Below are the code and all the weights of a small trained network. Each question names an input and a target symbol and asks about switching units off, where a switched-off unit gives its printed mean instead of its output.

import numpy as np


def w(rows, s, z=0):
    codes = np.array(rows[::2]) - 128.0
    scale = np.full(codes.shape[1], s)
    scale[-1] = z or s
    return codes * scale


def f(y):
    return y / 2 * (1 + np.tanh(0.7978845608 * (y + 0.044715 * y**3)))


def softmax(a):
    e = np.exp(a - a.max(-1, keepdims=True))
    return e / e.sum(-1, keepdims=True)


def log_softmax(a):
    a = a - a.max(-1, keepdims=True)
    return a - np.log(np.exp(a).sum(-1, keepdims=True))


def net(x, mask):
    ids = ['ΓΠΣβζθμφ'.index(c) for c in x.split()]
    T = len(ids)
    res = E[ids] + P[:T]
    u = 0
    for l in range(2):
        r = res
        for j in range(3):
            rows = slice(4 * j, 4 * j + 4)
            q, k, v = (r @ M[l][rows].T for M in (Q, K, V))
            z = softmax(np.where(np.tri(T) > 0, q @ k.T / 4**0.5, -1e9)) @ v
            o = O[l][rows]
            res = res + np.where(mask[u + j], z, o[:, -1]) @ o[:, :-1]
        u += 3
        y = f(res @ A[l][:, :-1].T + A[l][:, -1])
        res = res + np.where(mask[u : u + 12], y, B[l][:, -1]) @ B[l][:, :-1]
        u += 12
    return log_softmax(res[-1] @ U[:, :-1].T + U[:, -1])


Q, K, V, O, A, B = {}, {}, {}, {}, {}, {}
E = w([
[246,162,143],'Γ',
[186,41,152],'Π',
[116,111,194],'Σ',
[76,69,132],'β',
[187,40,151],'ζ',
[184,164,249],'θ',
[191,41,152],'μ',
[185,101,80],'φ',
],0.011)
P = w([
[235,26,159],'0',
[253,48,158],'1',
[235,62,149],'2',
[213,76,141],'3',
[183,85,134],'4',
[168,102,126],'5',
[144,113,120],'6',
[117,122,117],'7',
[100,134,115],'8',
[83,147,106],'9',
[59,159,101],'10',
[66,171,98],'11',
[52,181,92],'12',
[56,168,101],'13',
],0.0049)
Q[0] = w([
[139,182,85],'0.h1',
[161,164,34],'0.h1',
[87,48,184],'0.h1',
[125,211,96],'0.h1',
[125,73,107],'0.h2',
[129,23,67],'0.h2',
[113,57,139],'0.h2',
[111,66,142],'0.h2',
[83,157,178],'0.h3',
[102,127,78],'0.h3',
[243,4,178],'0.h3',
[170,147,140],'0.h3',
],0.036)
K[0] = w([
[154,76,133],'0.h1',
[149,9,124],'0.h1',
[82,196,94],'0.h1',
[165,92,132],'0.h1',
[104,176,110],'0.h2',
[80,227,106],'0.h2',
[113,146,85],'0.h2',
[112,149,78],'0.h2',
[129,92,186],'0.h3',
[140,90,100],'0.h3',
[56,253,78],'0.h3',
[135,177,134],'0.h3',
],0.033)
V[0] = w([
[178,185,104],'0.h1',
[74,65,131],'0.h1',
[134,137,98],'0.h1',
[41,124,233],'0.h1',
[144,147,109],'0.h2',
[88,124,126],'0.h2',
[57,123,124],'0.h2',
[186,124,140],'0.h2',
[84,79,157],'0.h3',
[204,184,2],'0.h3',
[100,58,39],'0.h3',
[180,213,169],'0.h3',
],0.0055)
O[0] = w([
[87,210,102,90],'0.h1',
[199,50,149,142],'0.h1',
[153,154,116,86],'0.h1',
[144,9,223,115],'0.h1',
[164,116,118,118],'0.h2',
[147,65,159,59],'0.h2',
[176,1,184,2],'0.h2',
[78,234,85,248],'0.h2',
[87,60,161,110],'0.h3',
[176,239,15,146],'0.h3',
[80,80,80,95],'0.h3',
[192,214,136,164],'0.h3',
],0.0058,0.002)
A[0] = w([
[116,135,121,89],'0.n1',
[63,99,163,145],'0.n2',
[95,77,63,105],'0.n3',
[59,171,170,10],'0.n4',
[127,127,124,111],'0.n5',
[169,107,110,89],'0.n6',
[27,177,73,114],'0.n7',
[209,102,129,108],'0.n8',
[98,85,67,76],'0.n9',
[1,88,79,2],'0.n10',
[99,92,69,62],'0.n11',
[118,124,28,35],'0.n12',
],0.0091,0.003)
B[0] = w([
[150,138,141,93],'0.n1',
[73,116,173,189],'0.n2',
[189,24,97,160],'0.n3',
[189,137,248,84],'0.n4',
[133,131,132,116],'0.n5',
[105,128,154,162],'0.n6',
[114,96,81,120],'0.n7',
[68,106,137,254],'0.n8',
[209,30,111,131],'0.n9',
[167,180,236,111],'0.n10',
[217,42,121,115],'0.n11',
[196,114,233,167],'0.n12',
],0.017,0.0021)
Q[1] = w([
[160,103,103],'1.h1',
[151,192,229],'1.h1',
[102,117,102],'1.h1',
[59,127,100],'1.h1',
[107,135,133],'1.h2',
[145,138,128],'1.h2',
[132,130,128],'1.h2',
[131,123,125],'1.h2',
[193,105,131],'1.h3',
[12,156,210],'1.h3',
[213,105,95],'1.h3',
[252,85,117],'1.h3',
],0.021)
K[1] = w([
[85,135,109],'1.h1',
[209,48,92],'1.h1',
[114,159,153],'1.h1',
[138,175,185],'1.h1',
[142,122,107],'1.h2',
[118,117,144],'1.h2',
[126,126,132],'1.h2',
[126,133,129],'1.h2',
[200,62,126],'1.h3',
[77,173,251],'1.h3',
[186,77,79],'1.h3',
[253,12,96],'1.h3',
],0.02)
V[1] = w([
[123,161,152],'1.h1',
[106,168,164],'1.h1',
[158,136,168],'1.h1',
[89,128,105],'1.h1',
[238,99,92],'1.h2',
[210,169,247],'1.h2',
[132,120,153],'1.h2',
[61,161,31],'1.h2',
[3,153,64],'1.h3',
[95,119,81],'1.h3',
[102,123,100],'1.h3',
[192,91,99],'1.h3',
],0.011)
O[1] = w([
[114,165,142,124],'1.h1',
[115,181,167,125],'1.h1',
[94,141,125,151],'1.h1',
[157,131,152,109],'1.h1',
[116,107,6,168],'1.h2',
[15,209,119,121],'1.h2',
[105,123,136,144],'1.h2',
[236,140,141,56],'1.h2',
[235,122,223,2],'1.h3',
[189,104,138,85],'1.h3',
[165,113,137,99],'1.h3',
[148,93,56,169],'1.h3',
],0.012,0.0049)
A[1] = w([
[96,142,135,118],'1.n1',
[94,62,160,150],'1.n2',
[115,176,171,50],'1.n3',
[148,151,138,41],'1.n4',
[83,133,141,74],'1.n5',
[147,150,139,53],'1.n6',
[145,145,142,60],'1.n7',
[169,235,61,132],'1.n8',
[144,148,137,110],'1.n9',
[254,55,125,1],'1.n10',
[207,135,181,149],'1.n11',
[101,145,133,137],'1.n12',
],0.006,0.0046)
B[1] = w([
[183,100,106,173],'1.n1',
[124,88,174,236],'1.n2',
[179,132,194,164],'1.n3',
[13,119,117,103],'1.n4',
[190,77,100,173],'1.n5',
[36,128,123,105],'1.n6',
[40,126,124,105],'1.n7',
[208,155,103,253],'1.n8',
[99,145,111,115],'1.n9',
[254,52,118,189],'1.n10',
[252,100,189,192],'1.n11',
[181,108,113,176],'1.n12',
],0.0087,0.0043)
U = w([
[175,226,73,201],'Γ',
[151,106,83,234],'Π',
[104,121,163,217],'Σ',
[58,43,95,61],'β',
[148,107,79,4],'ζ',
[4,230,96,45],'θ',
[148,108,83,45],'μ',
[121,141,9,204],'φ',
],0.0047,0.004)

Each question gives the input, a string of symbols that net reads in full, and the target symbol t.
The units are the heads (4 rows each of Q, K, V and O) and the neurons (one row each of A and B). Each row of codes is followed by its name. A weight is (code - 128) times the scale printed after its matrix; where a second scale follows, it is the last column's (O, A, B and U).
mask holds one flag per unit, layer by layer, with each layer's heads first. A switched-off unit (its flag False) gives its mean, the last column of its rows in O or B, instead of its output. The means were averaged over made-up inputs and are rounded, as every weight is.
A unit's drop is (log p(t) with every unit on - log p(t) with that unit switched off) / (log p(t) with every unit on - log p(t) with every unit switched off).
The circuit of an input: a set's keep is (log p(t) with only the set's units on - log p(t) with every unit switched off) / (log p(t) with every unit on - log p(t) with every unit switched off). Starting from the 12 units with the biggest drops (on a tie, the unit counted first), units are removed one at a time, each time the one whose removal leaves the highest keep (on an exact tie, the one counted first), for as long as the keep stays at least 0.8.
units of the circuit, in order: the units of the circuit, biggest drop first
most important unit: the unit with the biggest drop
top k neurons: the k neurons with the biggest drops, biggest first
top k neurons in layer l: the k neurons of layer l with the biggest drops, biggest first
heads that matter: for each layer, one digit per head in row order, 1 if its drop is at least 0.15 and else 0, layers parted by /
drop when u is switched off: that unit's drop, to one decimal
input Γ μ Π φ Γ θ Σ β β θ Σ Σ μ, target Σ: units of the circuit, in order -> 1.h3, 0.n9, 0.n3, 1.h2
input ζ Π Π Π φ φ Γ Γ ζ θ Σ θ, target θ: most important unit -> 0.n4
input μ φ Σ Π μ Π Π Σ β φ β, target β: heads that matter -> 001 / 001
input φ β ζ Γ Γ Σ φ θ, target θ: units of the circuit, in order -> 0.h3, 1.h3, 0.n4
input β ζ Π Π μ Γ ζ Σ ζ, target Σ: heads that matter -> 001 / 001
input Π φ Π Π, target φ: heads that matter -> 101 / 001
input Σ θ θ β Π φ Σ Π, target Σ: heads that matter -> 000 / 001
input β Π μ, target β: heads that matter -> 001 / 000
input θ φ ζ ζ φ φ β θ μ Π, target θ: heads that matter -> 001 / 101
input φ Γ Π ζ μ Π, target Γ: top 3 neurons -> 0.n3, 0.n9, 0.n11
input φ Π φ, target φ: heads that matter -> 101 / 011
input Σ Π Σ μ Γ Γ Π Π Π Π, target Γ: heads that matter -> 001 / 000
input Γ Σ Π, target Σ: top 4 neurons in layer 0 -> 0.n3, 0.n9, 0.n11, 0.n8
input ζ Π β θ θ Π, target θ: most important unit -> 0.h3
input Π μ Γ β Π ζ Γ φ φ β Π, target β: heads that matter -> 111 / 000
input Γ ζ ζ ζ ζ φ μ Π ζ, target φ: top 2 neurons in layer 0 -> 0.n12, 0.n2
input Γ ζ φ φ θ μ, target θ: heads that matter -> 001 / 001
input Π Σ Π φ Γ θ φ Γ φ ζ θ Γ ζ μ, target Γ: top 3 neurons in layer 0 -> 0.n2, 0.n8, 0.n10
input μ μ Γ φ Σ Π Π Γ Σ, target Σ: drop when 0.n11 is switched off -> 0.1
input φ β μ, target β: drop when 1.n2 is switched off -> 0.1
input Π Γ μ μ μ, target Γ: drop when 1.n2 is switched off -> 0.0
input ζ φ ζ Σ Π Σ μ, target Σ: drop when 0.h3 is switched off -> 0.4
input Π ζ Π Γ Γ Π μ Γ Π Γ, target Γ: top neuron -> 0.n3
